In the rows, 128 means zero.
75 191 105 121 112 125 89 110 89 136 118 122 187 94 137 115 133 122 149 130 158 109 135 123 152 153 89 113 104 121 80 109 115 112 164 137 139 128 118 86 124 143 129 165 133 102 114 128 136 128 149 104 131 100 115 151
F
160 140 113 146 123 102 122 152 115 193 124 154 137 105 71 178 145 128 131 107 120 146 122 74 145 94 135 102 182 163 128 137 148 142 141 117 135 147 143 175 112 113 184 55 139 124 107 151 157 80 160 92 41 111 108 142
Q
105 174 134 109 90 117 142 109 124 140 131 132 142 122 126 129 163 138 150 107 145 108 124 142 139 154 97 126 127 111 159 124 121 159 130 154 152 174 89 115 110 110 117 147 116 108 138 109 173 153 147 121 140 131 125 167
K
160 89 122 133 132 110 209 119 144 173 96 171 169 147 134 117 107 119 110 133 110 146 141 137 54 142 149 115 166 105 135 80 143 80 165 117 147 72 149 123 118 122 119 105 126 107 146 144 122 109 126 96 139 136 131 123
W
132 106 164 108 146 139 108 185 147 170 144 139 112 98 143 130 92 135 152 148 170 124 120 94 167 141 127 105 107 118 180 136 153 108 151 157 149 110 130 128 84 148 111 137 140 159 167 138 167 107 135 121 203 148 100 138
Z
127 126 179 103 102 93 152 116 101 162 114 122 95 120 97 89 70 79 171 87 183 137 98 84 109 138 118 122 154 94 126 94 113 105 114 161 197 114 151 109 135 157 97 136 103 140 101 150 178 165 177 102 132 112 153 155
A
106 155 140 76 97 113 110 149 135 98 125 162 150 122 136 135 146 120 114 98 109 155 153 155 77 122 108 125 151 115 120 138 119 108 114 140 70 113 100 113 104 109 118 119 126 111 152 158 145 129 119 111 130 117 171 149
E
142 209 162 87 109 87 62 139 124 96 124 173 190 112 116 107 172 133 145 158 154 144 138 136 86 109 124 125 123 125 134 100 187 140 154 109 176 115 84 102 77 52 120 131 160 95 142 132 149 162 135 119 119 165 130 179
X
174 162 131 80 125 169 46 141 95 142 117 150 121 116 158 115 108 159 127 124 132 150 142 107 140 137 134 93 112 158 92 112 115 120 132 160 128 130 71 136 94 145 76 85 148 94 76 136 124 111 113 170 96 91 96 91
F
167 173 161 73 143 148 85 187 92 114 131 187 179 127 156 127 122 106 107 99 141 126 163 97 90 135 106 105 125 166 137 88 73 73 128 192 66 204 131 152 80 108 134 105 115 106 118 128 139 101 114 175 90 131 152 164
G
86 173 144 87 111 109 101 125 127 155 107 127 127 123 46 92 106 108 155 144 200 140 145 155 88 151 128 62 135 126 104 115 126 66 163 119 103 60 138 118 127 67 149 132 111 102 125 130 117 136 143 114 186 85 145 158
E
154 137 158 53 127 141 130 113 132 128 128 142 117 126 124 189 128 124 130 152 142 116 146 125 143 103 116 136 124 106 128 111 144 111 114 153 137 90 169 77 145 158 83 149 114 97 126 153 167 113 107 142 146 119 136 93
G
148 108 144 136 146 191 137 198 158 157 115 126 111 130 172 143 93 142 113 165 104 124 172 83 133 149 153 148 95 168 147 152 135 98 111 136 115 136 175 114 173 157 111 112 147 170 78 132 89 107 97 155 149 138 145 97
Z
126 150 137 88 113 105 150 122 132 152 145 141 136 115 150 118 123 124 137 103 129 144 147 140 104 129 105 67 141 98 140 122 119 107 120 167 111 83 125 143 73 108 96 99 133 127 100 141 147 107 134 99 120 129 117 128
K
130 160 143 121 147 116 55 126 103 162 124 134 87 116 98 120 85 190 142 134 118 159 98 69 151 154 147 147 125 97 125 161 134 156 87 207 96 177 113 163 103 176 92 90 121 152 146 142 146 111 140 93 168 105 118 134
Q
109 82 136 129 127 142 136 152 117 117 136 131 132 128 170 132 121 117 129 97 143 127 146 134 129 128 110 105 125 137 126 135 116 106 118 117 131 102 133 124 119 176 104 110 138 146 106 117 117 136 119 135 136 140 132 115
K
152 99 111 126 170 193 114 170 110 162 101 179 89 136 99 118 104 99 153 130 119 124 176 112 132 133 118 87 132 143 133 119 192 121 98 118 86 193 130 165 142 173 131 85 178 162 117 107 82 100 134 117 153 103 136 112
G
85 198 144 149 136 81 82 88 98 160 87 151 143 101 85 120 170 144 141 186 107 103 123 126 133 129 150 105 90 164 99 136 142 179 184 129 188 146 153 84 92 143 133 157 124 82 151 109 117 179 113 150 123 130 115 123
W
141 154 113 126 130 100 181 157 131 151 141 88 119 123 54 141 119 116 173 102 168 124 166 125 148 130 92 75 127 123 115 97 151 86 101 184 86 146 131 115 124 84 102 155 119 132 122 86 121 77 137 138 177 97 144 76
Q
167 145 169 57 106 103 79 106 131 172 134 164 124 158 140 115 155 139 157 111 186 96 145 137 153 136 124 108 148 128 125 117 123 104 136 171 116 118 61 116 104 135 118 99 204 126 98 165 166 109 120 121 134 83 149 128
G
114 210 141 63 106 87 157 142 110 179 113 144 86 114 96 96 136 124 167 134 123 126 165 163 101 114 132 36 114 100 142 118 127 115 148 141 168 151 67 119 105 113 97 93 167 102 94 134 168 88 139 151 149 110 146 137
D
98 155 131 109 139 104 132 132 111 120 139 164 165 112 120 124 123 83 137 128 126 140 145 97 97 119 94 95 131 114 136 93 132 128 152 124 122 134 138 150 138 113 128 155 125 117 137 130 147 154 150 103 115 109 138 152
A
166 109 98 135 108 140 85 126 118 155 107 120 126 132 75 150 132 118 165 113 124 112 99 133 165 125 96 88 138 184 100 156 137 101 133 129 166 155 174 146 138 141 135 92 140 159 103 74 88 105 140 154 136 118 120 95
K
94 93 128 63 143 105 134 125 132 117 116 135 119 130 125 83 117 72 157 152 168 155 88 171 106 77 135 110 121 130 148 72 163 94 159 94 198 82 151 108 74 134 152 162 116 132 150 122 149 143 178 128 139 124 160 99
A
130 100 111 101 124 153 111 142 79 118 123 71 98 138 154 154 122 131 169 109 177 95 127 120 109 104 165 120 123 135 99 74 78 84 130 84 132 108 123 159 123 109 91 144 98 107 164 101 137 109 147 170 139 124 119 118
K
187 210 130 62 93 103 159 102 135 99 143 134 128 140 127 99 153 114 130 126 161 88 134 178 150 120 153 216 142 83 159 104 132 91 112 117 152 181 93 73 102 104 109 144 109 122 141 135 158 114 115 104 172 130 156 163
Z
127 129 150 99 107 97 75 187 133 133 125 141 138 101 120 132 137 135 130 122 109 148 82 163 144 84 140 170 125 156 134 140 175 114 149 115 155 133 124 122 69 131 168 111 205 178 136 109 109 121 158 121 110 147 156 106
X
103 125 128 126 164 170 44 136 114 114 106 175 166 90 101 118 195 109 189 87 171 133 119 165 148 86 145 83 153 176 131 117 166 142 161 103 142 136 155 121 140 115 187 147 127 119 128 89 96 161 158 156 92 131 153 127
E
103 55 166 157 133 119 95 169 157 155 121 133 70 111 122 143 145 140 110 161 135 107 60 88 168 134 186 144 119 147 159 103 142 166 159 161 122 89 142 100 64 138 139 124 161 145 182 68 107 167 118 128 130 147 117 68
X
173 150 97 145 145 187 176 154 108 98 142 132 62 133 151 108 129 95 150 89 135 103 188 115 146 117 126 130 119 145 103 123 85 70 80 89 81 124 112 136 140 152 92 122 84 126 106 90 127 92 118 142 116 137 132 132
K
121 142 154 100 136 128 128 128 110 143 132 157 128 126 137 126 117 73 133 117 142 87 139 103 122 143 104 97 130 111 155 87 126 111 137 164 108 174 138 124 103 124 107 144 106 122 119 129 168 133 135 110 100 124 116 164
G
116 121 112 151 122 47 134 114 147 166 146 157 145 88 138 66 83 108 122 111 134 224 109 181 90 164 125 117 113 124 116 146 125 104 167 150 132 97 35 107 102 101 111 107 233 130 131 141 130 151 140 108 150 129 120 155
F
83 109 170 94 110 88 112 127 107 180 100 109 133 142 123 149 154 145 143 157 141 118 163 140 130 131 121 109 143 116 127 145 122 127 141 112 158 134 84 80 128 203 115 124 184 117 140 155 206 117 114 144 162 128 161 67
W
192 83 107 129 154 156 59 111 120 97 189 177 104 131 150 138 153 143 135 131 136 146 91 166 180 94 138 102 121 176 129 103 115 98 155 163 143 116 108 183 51 139 145 69 103 84 156 69 122 77 119 127 86 131 93 112
K
131 85 95 141 152 116 48 160 83 129 151 107 124 112 105 114 161 74 156 161 147 156 113 85 110 97 144 56 128 125 97 93 122 113 133 116 146 126 130 151 96 97 88 109 147 127 100 106 121 109 159 161 60 135 130 136
D
128 140 129 127 102 96 160 177 94 132 92 135 122 149 119 121 113 99 137 130 177 90 163 93 109 128 105 130 128 117 121 120 151 121 138 98 161 131 113 97 127 115 90 161 138 140 117 146 133 144 141 125 136 107 146 123
X
122 109 155 105 137 128 154 171 110 110 160 134 118 130 154 114 93 106 164 120 174 158 119 101 88 115 104 106 139 105 137 103 84 101 123 117 146 101 138 137 129 131 101 144 119 118 129 141 172 154 138 135 75 157 120 126
A
121 104 136 84 154 186 43 92 139 128 121 128 149 122 116 139 123 136 119 152 150 87 106 129 189 101 152 154 121 126 160 98 129 130 159 124 173 93 172 132 107 163 104 86 62 78 115 115 122 153 139 113 171 114 101 135
K
175 140 95 99 145 146 72 120 109 101 135 161 181 141 119 107 95 90 96 124 166 119 110 149 149 138 93 98 140 85 152 119 138 114 162 144 157 182 135 151 81 122 142 81 116 120 132 126 128 113 150 102 121 99 82 175
F
114 187 132 117 97 75 139 98 127 120 143 139 122 100 129 128 115 110 116 110 135 141 106 115 91 126 136 75 118 98 124 122 133 140 132 146 141 173 105 106 87 93 144 154 140 119 142 121 153 130 142 115 116 131 110 149
D
129 149 116 147 134 116 110 146 129 149 165 147 104 108 124 160 134 120 140 103 127 148 131 90 95 141 130 75 145 135 132 103 151 131 107 204 54 159 95 174 52 60 139 111 151 138 171 137 108 86 129 138 133 112 131 137
G
122 160 126 143 117 112 156 154 126 126 109 114 134 120 149 126 114 141 131 127 120 102 117 108 109 134 118 106 112 105 130 118 119 123 135 128 161 165 128 115 127 121 106 133 124 130 121 116 134 112 135 114 118 143 86 152
D
172 204 133 106 147 149 96 126 120 151 160 162 105 150 90 99 130 133 165 185 185 117 135 130 128 106 124 130 136 97 146 91 193 93 138 117 152 110 69 148 83 116 145 93 159 138 118 131 152 117 173 141 182 111 156 132
X
80 100 205 150 131 189 144 158 137 143 136 81 151 92 167 77 76 140 151 121 164 108 153 112 98 157 87 138 89 88 137 99 150 74 118 112 134 98 133 60 105 134 71 141 143 188 95 141 119 179 148 131 210 143 110 129
X
126 107 132 107 111 147 138 105 113 149 154 67 31 136 110 142 34 103 114 114 154 106 104 116 87 122 121 127 145 125 133 138 93 106 117 132 155 117 151 120 94 120 85 132 133 144 113 162 151 179 154 154 118 140 117 140
G
119 115 147 137 116 84 157 105 119 129 114 114 156 134 111 117 165 136 121 137 141 133 110 161 105 150 120 132 150 123 128 85 118 140 156 98 154 139 137 78 110 127 132 155 123 109 155 128 152 165 112 121 98 149 118 95
W
84 158 185 41 131 110 125 164 137 111 127 112 151 99 103 151 155 156 100 162 135 175 128 155 115 86 151 170 112 104 168 128 113 123 163 123 158 50 108 104 72 119 163 126 122 102 154 150 196 148 151 184 144 125 171 91
Q
114 139 145 151 122 134 97 95 111 149 146 126 97 135 119 139 141 137 143 134 129 142 145 117 106 138 135 115 147 129 114 135 127 136 126 156 121 127 141 116 131 142 114 92 117 122 125 137 126 150 124 124 137 107 134 133
E
123 153 139 120 149 98 185 184 114 114 129 140 128 132 115 65 103 108 159 73 179 166 200 114 107 146 159 97 81 129 118 113 116 115 139 116 123 123 70 182 193 73 153 139 123 127 104 152 131 102 149 175 136 94 178 191
D
99 123 138 125 129 88 153 134 132 119 119 126 151 121 132 81 153 116 135 125 124 117 131 125 110 138 120 108 112 114 133 101 122 144 141 108 135 137 78 98 128 122 102 136 153 121 134 118 155 163 122 139 120 143 128 133
D
94 118 123 57 106 93 69 107 135 72 148 147 155 123 136 133 127 137 121 155 170 125 102 137 125 136 129 139 69 101 102 160 119 114 158 98 104 108 92 102 69 73 111 177 133 130 169 151 129 126 117 153 169 108 140 132
Q
143 159 129 127 133 125 93 136 109 112 139 187 103 128 123 133 140 184 139 180 163 95 118 149 160 144 111 130 107 143 167 169 157 142 142 172 187 133 48 124 80 103 132 121 150 105 171 109 151 93 113 129 170 119 156 156
X
134 176 114 119 143 140 146 125 119 182 144 116 133 110 88 106 107 118 157 137 205 191 89 85 117 136 133 74 142 162 127 61 121 87 132 150 139 129 137 151 119 83 167 123 83 109 86 132 165 82 152 163 108 119 110 125
A
119 71 133 147 117 122 87 106 136 113 108 137 220 102 130 113 98 107 105 124 148 128 144 163 130 132 97 171 104 132 102 155 165 74 180 76 150 162 125 74 134 126 159 136 179 159 139 120 103 147 160 121 178 129 118 139
F
100 126 107 141 122 134 131 124 101 133 130 140 140 104 172 128 113 119 131 112 89 114 149 134 128 148 102 113 114 137 108 123 130 132 151 140 131 157 116 93 88 141 104 120 152 137 139 123 119 142 125 143 110 131 118 129
F
82 125 143 127 120 79 79 128 143 134 119 158 138 115 131 81 160 95 149 147 140 216 104 110 89 141 189 114 118 166 93 91 101 129 160 111 141 76 136 110 138 99 147 103 153 107 107 138 104 166 109 131 88 143 151 152
A
146 86 101 104 148 189 128 151 113 131 101 157 113 131 95 125 88 101 113 141 166 120 170 78 138 149 99 41 111 157 127 157 104 106 145 157 120 103 149 175 148 132 143 142 112 141 120 123 125 95 130 181 200 111 153 91
Z
104 93 128 111 97 119 173 107 131 168 65 182 110 135 117 148 129 117 115 172 74 132 137 152 78 140 125 108 147 133 142 124 136 119 145 97 157 116 153 108 138 131 127 87 105 107 138 137 146 141 128 114 128 133 155 136
K
112 127 120 132 124 120 198 115 103 115 137 101 139 128 143 104 94 113 128 76 150 136 148 146 69 159 88 109 134 109 114 98 111 116 131 139 101 123 140 105 131 98 98 169 107 137 145 135 140 172 135 123 121 108 122 139
E
128 111 134 145 125 109 152 133 116 149 126 164 134 135 110 141 135 90 124 136 114 137 134 136 96 120 100 119 150 111 127 125 131 110 151 130 119 177 153 132 142 129 155 111 150 135 138 145 153 133 142 114 66 140 121 146
G
137 89 133 177 127 119 95 41 168 172 149 154 92 131 148 92 163 76 175 77 144 123 109 158 122 123 148 63 168 130 127 91 178 145 115 132 111 163 75 102 126 108 86 106 156 138 121 119 128 186 135 93 129 110 87 158
E
139 177 155 101 115 116 97 172 133 111 134 131 127 132 81 111 172 99 164 120 135 117 123 89 147 143 133 130 127 88 130 140 151 156 124 65 103 111 147 160 143 125 131 115 129 156 132 114 133 171 133 110 73 125 99 154
K
167 107 161 159 119 144 122 156 151 129 106 150 112 141 117 99 103 145 157 148 108 199 87 167 109 114 120 188 143 108 154 164 150 82 135 143 208 122 137 122 112 102 160 125 141 175 168 82 92 172 177 111 169 126 112 101
X
97 152 118 135 119 94 80 69 77 155 140 141 102 78 153 102 64 121 143 89 119 128 82 124 126 129 154 113 125 104 98 138 95 140 136 158 148 160 110 143 50 164 110 62 126 108 134 164 119 114 139 75 123 105 83 148
F
124 144 111 127 129 125 175 109 141 117 126 134 134 111 115 140 110 140 111 105 140 119 118 139 113 138 96 98 133 112 155 132 101 117 160 144 121 142 145 125 105 66 158 164 98 132 169 115 161 123 159 109 139 142 105 158
Q
123 122 177 106 136 149 115 144 138 145 169 115 122 86 111 175 58 138 170 69 186 135 142 116 152 137 124 134 127 119 143 78 121 124 118 153 92 110 134 138 123 82 112 113 76 86 176 152 152 136 139 114 200 105 106 180
E
132 114 118 135 145 121 105 110 104 123 124 139 122 137 123 150 117 137 120 134 112 137 145 128 136 128 98 141 136 136 119 132 83 122 134 180 107 164 161 142 114 133 114 100 103 117 140 145 109 112 112 120 155 116 114 100
G
138 142 122 130 116 89 137 108 130 140 142 180 125 120 108 125 123 98 124 151 152 127 103 169 141 141 88 82 143 100 143 137 140 116 169 142 166 114 124 114 102 125 149 113 143 117 141 126 153 128 149 88 117 130 106 164
F
136 174 147 67 143 117 96 169 117 126 147 176 186 108 162 97 177 89 167 122 197 126 138 143 149 104 106 104 146 79 174 90 151 72 125 119 147 74 106 99 68 187 65 121 135 111 77 109 145 102 140 66 162 139 125 135
K
114 178 138 123 101 81 185 106 117 136 133 133 148 117 145 89 123 93 120 102 159 115 106 150 91 131 92 97 127 95 124 96 111 108 133 146 138 123 114 96 105 86 112 169 137 142 121 140 164 163 149 108 125 130 121 181
X
129 162 95 121 148 119 107 151 110 135 138 142 103 99 53 115 106 90 122 133 150 130 116 106 107 147 97 27 116 154 134 70 116 134 161 148 92 187 131 168 79 60 125 111 125 109 150 110 120 118 131 158 127 108 120 151
A
128 121 154 83 145 97 190 115 153 136 141 179 130 113 60 83 95 152 103 119 115 175 149 179 128 125 157 171 116 147 156 120 188 129 150 108 124 70 145 123 116 119 151 111 123 134 144 132 91 170 130 104 183 116 167 156
Q
108 88 167 109 155 148 91 146 146 142 147 151 132 123 132 96 127 140 120 168 142 141 121 150 102 118 165 100 114 130 124 113 173 116 132 62 104 58 140 127 111 194 118 136 203 146 115 107 79 168 122 109 143 172 128 110
W
176 202 118 80 115 155 69 170 109 149 144 163 136 116 114 184 159 115 104 124 125 167 122 134 124 100 136 139 141 206 124 99 142 86 155 108 127 173 128 89 154 166 143 131 142 86 130 115 172 120 131 157 76 93 159 171
E
115 125 152 67 110 120 165 143 138 121 132 146 109 121 133 137 102 120 103 134 130 109 125 130 150 156 129 137 130 82 161 113 123 147 139 134 121 115 120 113 123 128 129 146 120 127 168 162 190 155 103 112 121 126 137 140
Z
116 135 112 96 130 101 100 109 116 129 99 156 141 119 116 134 156 93 156 119 145 80 125 141 155 115 99 20 138 114 104 114 140 116 122 125 110 104 149 145 126 152 103 111 114 117 116 112 141 86 110 89 128 121 101 120
K
121 150 127 135 132 131 140 102 130 130 148 141 107 123 136 131 122 129 170 122 146 158 166 113 106 137 117 95 128 119 130 123 98 124 144 151 146 133 116 118 153 97 118 133 141 111 137 133 141 130 129 137 162 119 138 121
A
138 199 125 139 148 113 158 129 126 154 125 127 118 138 162 102 96 113 154 66 164 131 118 118 100 167 127 63 158 102 139 96 123 109 140 194 130 97 108 146 100 103 125 94 107 150 118 154 167 115 132 136 132 103 103 170
E
99 128 122 153 145 115 150 146 115 136 115 127 131 112 103 126 107 136 114 124 130 123 145 112 120 144 105 127 128 120 134 128 102 130 139 133 101 155 143 126 115 111 136 120 113 138 137 141 133 140 146 108 128 120 131 147
Q
94 94 135 112 140 133 162 147 131 134 137 133 120 108 123 89 99 92 154 122 149 171 121 135 95 151 90 73 124 118 125 55 122 107 144 119 108 122 175 111 122 111 142 150 144 156 135 119 135 155 155 116 110 143 141 123
A
122 94 132 129 131 113 155 155 108 144 160 120 126 106 181 158 93 153 117 108 97 170 148 139 117 148 129 142 119 144 126 132 124 98 136 175 116 103 100 123 92 164 124 95 187 161 151 120 121 81 121 163 168 128 161 70
F
116 108 140 168 129 115 140 120 108 150 146 136 149 101 106 119 129 129 146 146 136 160 142 124 135 159 85 120 132 104 124 138 132 130 155 135 143 120 155 103 144 142 111 118 132 129 127 130 132 144 140 97 119 142 93 130
F
123 127 120 160 146 145 57 121 95 154 104 98 110 129 45 176 128 140 149 179 75 172 121 114 159 133 100 116 125 137 94 98 143 138 157 158 165 132 149 167 222 163 91 122 92 94 134 86 147 180 146 156 124 79 102 88
K
142 113 113 85 131 102 149 116 102 123 81 145 155 170 176 132 97 160 104 189 121 139 110 159 84 114 158 201 130 141 139 98 147 75 133 53 174 145 115 130 124 133 123 111 97 125 113 142 134 88 130 83 133 115 119 119
Q
139 116 118 115 132 156 131 89 130 122 141 183 163 133 97 120 134 116 127 116 174 103 143 172 140 126 111 62 138 90 120 139 168 114 167 157 136 110 124 106 153 152 133 133 168 125 128 103 101 152 128 183 170 121 144 111
F
125 200 151 124 128 165 116 101 137 138 128 123 183 110 119 96 97 140 126 143 139 153 150 76 130 192 92 76 96 99 111 127 133 94 143 181 128 59 122 128 112 56 113 118 94 139 102 121 127 123 104 132 215 93 60 151
X
146 90 94 147 148 205 90 104 88 123 96 144 115 124 124 159 109 152 136 136 106 111 131 96 134 149 96 88 115 130 58 136 157 144 105 155 107 142 162 148 163 165 118 117 164 160 106 129 76 109 112 148 108 91 115 77
G
152 143 87 107 146 168 120 144 118 104 138 96 139 103 129 141 98 152 128 152 198 114 74 71 121 118 118 129 78 181 126 109 113 120 134 124 152 144 139 120 111 106 94 199 104 92 128 94 138 97 129 177 118 144 96 89
A
138 158 110 84 124 138 127 132 107 186 118 118 128 152 84 153 113 93 154 113 124 126 117 69 143 112 141 104 169 127 158 121 188 142 112 192 209 78 160 193 133 175 128 91 93 129 74 113 163 110 186 129 116 100 169 136
K
140 190 122 81 91 112 124 51 148 103 135 162 113 155 171 139 114 119 172 93 191 91 98 169 85 133 152 80 125 118 111 100 139 112 145 149 158 113 60 107 106 71 141 157 123 82 164 122 156 131 125 146 165 100 132 144
E
153 238 105 100 110 94 138 144 126 179 84 141 122 158 133 158 161 149 139 187 93 102 148 134 104 107 159 165 128 141 139 119 145 130 152 119 188 127 112 124 131 143 111 79 164 99 98 117 146 117 142 143 126 139 150 136
K
177 99 132 72 141 88 51 61 110 87 179 171 169 125 172 181 91 87 112 161 146 162 117 129 109 69 152 153 110 130 111 162 124 49 153 157 165 79 132 140 68 115 113 135 149 101 153 102 137 73 121 124 177 148 108 110
G
104 176 142 114 117 84 150 119 108 127 116 178 84 131 122 118 131 141 119 161 131 114 146 143 106 148 126 115 119 131 155 129 130 154 153 137 143 138 93 98 95 99 124 132 137 115 146 140 145 147 107 130 148 121 167 118
X
176 171 100 170 138 106 156 118 100 126 133 121 99 137 87 173 134 125 118 167 140 111 136 146 127 86 139 136 150 132 117 141 141 100 131 105 185 140 107 137 104 128 142 126 107 88 148 108 156 75 129 143 118 143 116 114
W
165 84 101 132 146 180 167 143 171 83 99 139 147 178 126 103 113 127 118 99 164 85 147 122 143 146 125 117 120 153 131 158 97 75 155 86 126 99 94 143 146 83 141 102 85 135 134 114 117 109 91 197 173 123 99 121
Q
109 36 135 119 130 96 127 103 145 134 126 127 150 125 155 90 81 127 107 109 146 179 62 107 54 132 161 63 133 104 110 85 213 123 144 98 127 76 61 162 122 121 126 161 196 189 133 138 138 163 161 147 119 124 108 90
D
137 163 140 197 133 91 152 97 118 160 101 112 129 93 14 113 136 143 180 96 70 162 105 176 127 106 71 89 184 109 98 83 142 92 141 143 141 212 206 120 215 152 152 103 87 150 134 113 120 138 167 92 141 131 104 97
D
91 68 147 111 123 123 60 99 118 173 94 112 100 106 89 166 122 121 121 158 174 65 97 109 144 105 143 77 133 125 91 106 130 77 117 134 111 126 103 84 104 172 103 93 127 113 145 154 191 87 134 151 180 103 161 122
Q
108 116 116 135 141 159 159 183 141 139 145 139 153 108 112 81 135 50 150 69 161 139 130 108 120 133 77 75 105 117 101 123 126 105 133 155 87 106 150 130 98 137 170 136 175 180 103 143 110 139 166 172 93 114 155 135
G
116 135 120 93 119 92 165 110 121 114 141 144 117 130 138 109 100 124 99 134 136 126 131 130 128 137 108 133 111 100 146 162 131 121 116 159 140 111 97 122 28 119 126 118 113 144 142 138 161 97 138 92 161 117 136 150
Q
